Below are the code and all the weights of a small trained network. Each question names an input and a class and asks about switching units off, where a switched-off unit gives its printed mean instead of its output.

import numpy as np


def w(rows, s, z=0):
    codes = np.array(rows[::2]) - 128.0
    scale = np.full(codes.shape[1], s)
    scale[-1] = z or s
    return codes * scale


def norm(h):
    return h / np.sqrt((h * h).mean(-1, keepdims=True) + 1e-5)


def f(y):
    return y / 2 * (1 + np.tanh(0.7978845608 * (y + 0.044715 * y**3)))


def log_softmax(a):
    a = a - a.max(-1, keepdims=True)
    return a - np.log(np.exp(a).sum(-1, keepdims=True))


def net(x, mask):
    res = np.array(x, float).reshape(1, 5) / 4 @ E
    u = 0
    for l in range(3):
        y = f(norm(res) @ A[l][:, :-1].T + A[l][:, -1])
        res = res + np.where(mask[u : u + 6], y, B[l][:, -1]) @ B[l][:, :-1]
        u += 6
    return log_softmax(norm(res)[-1] @ U[:, :-1].T + U[:, -1])


A, B = {}, {}
E = w([
[3,65,99,149,138],'x0',
[109,141,155,97,42],'x1',
[124,132,124,129,129],'x2',
[131,124,69,27,155],'x3',
[129,126,128,133,135],'x4',
],0.00056)
A[0] = w([
[148,114,140,91,118,239],'0.n0',
[169,104,85,194,251,101],'0.n1',
[157,95,105,142,132,180],'0.n2',
[142,111,126,172,140,159],'0.n3',
[115,130,155,110,44,247],'0.n4',
[166,105,88,184,243,2],'0.n5',
],0.0028,0.00047)
B[0] = w([
[89,164,67,81,150,184],'0.n0',
[85,138,170,56,32,253],'0.n1',
[128,85,86,115,105,150],'0.n2',
[150,104,98,81,108,156],'0.n3',
[84,173,167,7,80,241],'0.n4',
[88,208,184,66,19,193],'0.n5',
],0.0018,0.00057)
A[1] = w([
[126,79,135,148,157,66],'1.n0',
[4,7,122,163,106,203],'1.n1',
[124,81,142,86,151,29],'1.n2',
[104,189,130,117,116,153],'1.n3',
[155,164,164,190,113,250],'1.n4',
[147,124,128,152,88,106],'1.n5',
],0.0018,0.0011)
B[1] = w([
[147,132,138,158,97,87],'1.n0',
[252,119,197,40,190,247],'1.n1',
[107,236,91,238,51,94],'1.n2',
[137,59,159,97,98,164],'1.n3',
[184,13,68,51,144,180],'1.n4',
[133,108,88,156,171,118],'1.n5',
],0.0011,0.0012)
A[2] = w([
[2,93,110,170,152,94],'2.n0',
[148,111,206,227,88,141],'2.n1',
[129,126,120,51,131,251],'2.n2',
[210,206,111,145,106,99],'2.n3',
[137,130,165,226,83,79],'2.n4',
[197,128,112,106,136,254],'2.n5',
],0.0028,0.00072)
B[2] = w([
[242,103,211,38,146,120],'2.n0',
[77,184,13,114,177,135],'2.n1',
[102,200,118,252,151,252],'2.n2',
[114,24,227,53,180,129],'2.n3',
[102,179,85,60,176,93],'2.n4',
[24,45,124,155,152,185],'2.n5',
],0.0018,0.0016)
U = w([
[166,51,203,81,175,148],'0',
[102,182,160,106,58,132],'1',
[108,125,130,165,132,167],'2',
[114,122,122,165,127,168],'3',
[109,152,45,121,179,115],'4',
[210,137,95,170,113,31],'5',
[255,144,67,153,102,3],'6',
],0.0075,0.0055)

Each question gives the input, the list of numbers given to net, and the class t.
The units are the neurons (one row each of A and B). Each row of codes is followed by its name. A weight is (code - 128) times the scale printed after its matrix; where a second scale follows, it is the last column's (A, B and U).
mask holds one flag per neuron, layer by layer. A switched-off neuron (its flag False) gives its mean, the last column of its row in B, instead of its output. The means were averaged over made-up inputs and are rounded, as every weight is.
A unit's drop is (log p(t) with every unit on - log p(t) with that unit switched off) / (log p(t) with every unit on - log p(t) with every unit switched off).
The circuit of an input: a set's keep is (log p(t) with only the set's units on - log p(t) with every unit switched off) / (log p(t) with every unit on - log p(t) with every unit switched off). Starting from the 12 units with the biggest drops (on a tie, the unit counted first), units are removed one at a time, each time the one whose removal leaves the highest keep (on an exact tie, the one counted first), for as long as the keep stays at least 0.8.
units of the circuit, in order: the units of the circuit, biggest drop first
top k neurons: the k neurons with the biggest drops, biggest first
top k neurons in layer l: the k neurons of layer l with the biggest drops, biggest first
input [-6,-8,6,0,-4], class 1: top 2 neurons -> (0.n1; 0.n5)
input [7,3,-7,6,-5], class 0: top 4 neurons -> (2.n0; 2.n1; 0.n5; 0.n1)
input [2,-8,7,-7,1], class 1: units of the circuit, in order -> (0.n5; 0.n1)
input [7,1,-3,4,-1], class 0: top neuron in layer 1 -> (1.n4)
input [-8,0,-8,-7,-8], class 0: top 3 neurons -> (2.n3; 2.n2; 1.n4)
input [-5,2,5,-1,-2], class 0: top 2 neurons -> (2.n3; 0.n1)
input [6,-1,6,5,2], class 0: units of the circuit, in order -> (2.n0; 2.n1)
input [-6,-8,-1,1,4], class 1: units of the circuit, in order -> (0.n1; 0.n5)
input [-3,-7,-7,-7,-1], class 1: top 3 neurons in layer 0 -> (0.n5; 0.n1; 0.n3)
input [-6,4,-3,0,-3], class 0: top 2 neurons -> (2.n3; 0.n1)
input [-4,-2,-4,-8,-5], class 4: units of the circuit, in order -> (2.n1; 1.n1; 2.n4)
input [2,-7,6,-7,6], class 1: units of the circuit, in order -> (0.n5; 0.n1)
input [-6,-8,-1,0,-5], class 1: top 4 neurons -> (0.n1; 0.n5; 1.n1; 2.n0)
input [-8,8,3,-2,-2], class 0: top 2 neurons in layer 2 -> (2.n3; 2.n5)
input [1,-8,-5,2,-7], class 1: units of the circuit, in order -> (0.n5)
input [-5,-7,1,0,-5], class 1: units of the circuit, in order -> (0.n1; 0.n5)
input [5,-1,-2,-6,4], class 4: top 3 neurons -> (2.n1; 2.n3; 2.n4)
input [6,0,5,-7,-5], class 4: top 2 neurons in layer 1 -> (1.n1; 1.n0)
input [-5,0,-3,-8,1], class 4: top 3 neurons -> (2.n1; 1.n1; 2.n4)
input [6,2,-3,-6,3], class 0: units of the circuit, in order -> (2.n0)
input [8,-5,4,-5,-8], class 0: top 2 neurons in layer 2 -> (2.n0; 2.n2)
input [-3,4,-6,2,7], class 3: top 4 neurons -> (0.n5; 0.n1; 1.n1; 2.n0)
input [-1,-3,-5,-7,1], class 4: top 3 neurons in layer 2 -> (2.n1; 2.n4; 2.n2)
input [-3,-1,5,-8,-2], class 4: top 3 neurons in layer 2 -> (2.n1; 2.n4; 2.n2)
input [-7,3,-7,-3,-2], class 0: top 2 neurons in layer 2 -> (2.n3; 2.n2)
input [-8,5,-2,0,5], class 0: top 2 neurons in layer 2 -> (2.n3; 2.n5)
input [-7,0,2,0,7], class 0: units of the circuit, in order -> (2.n3)
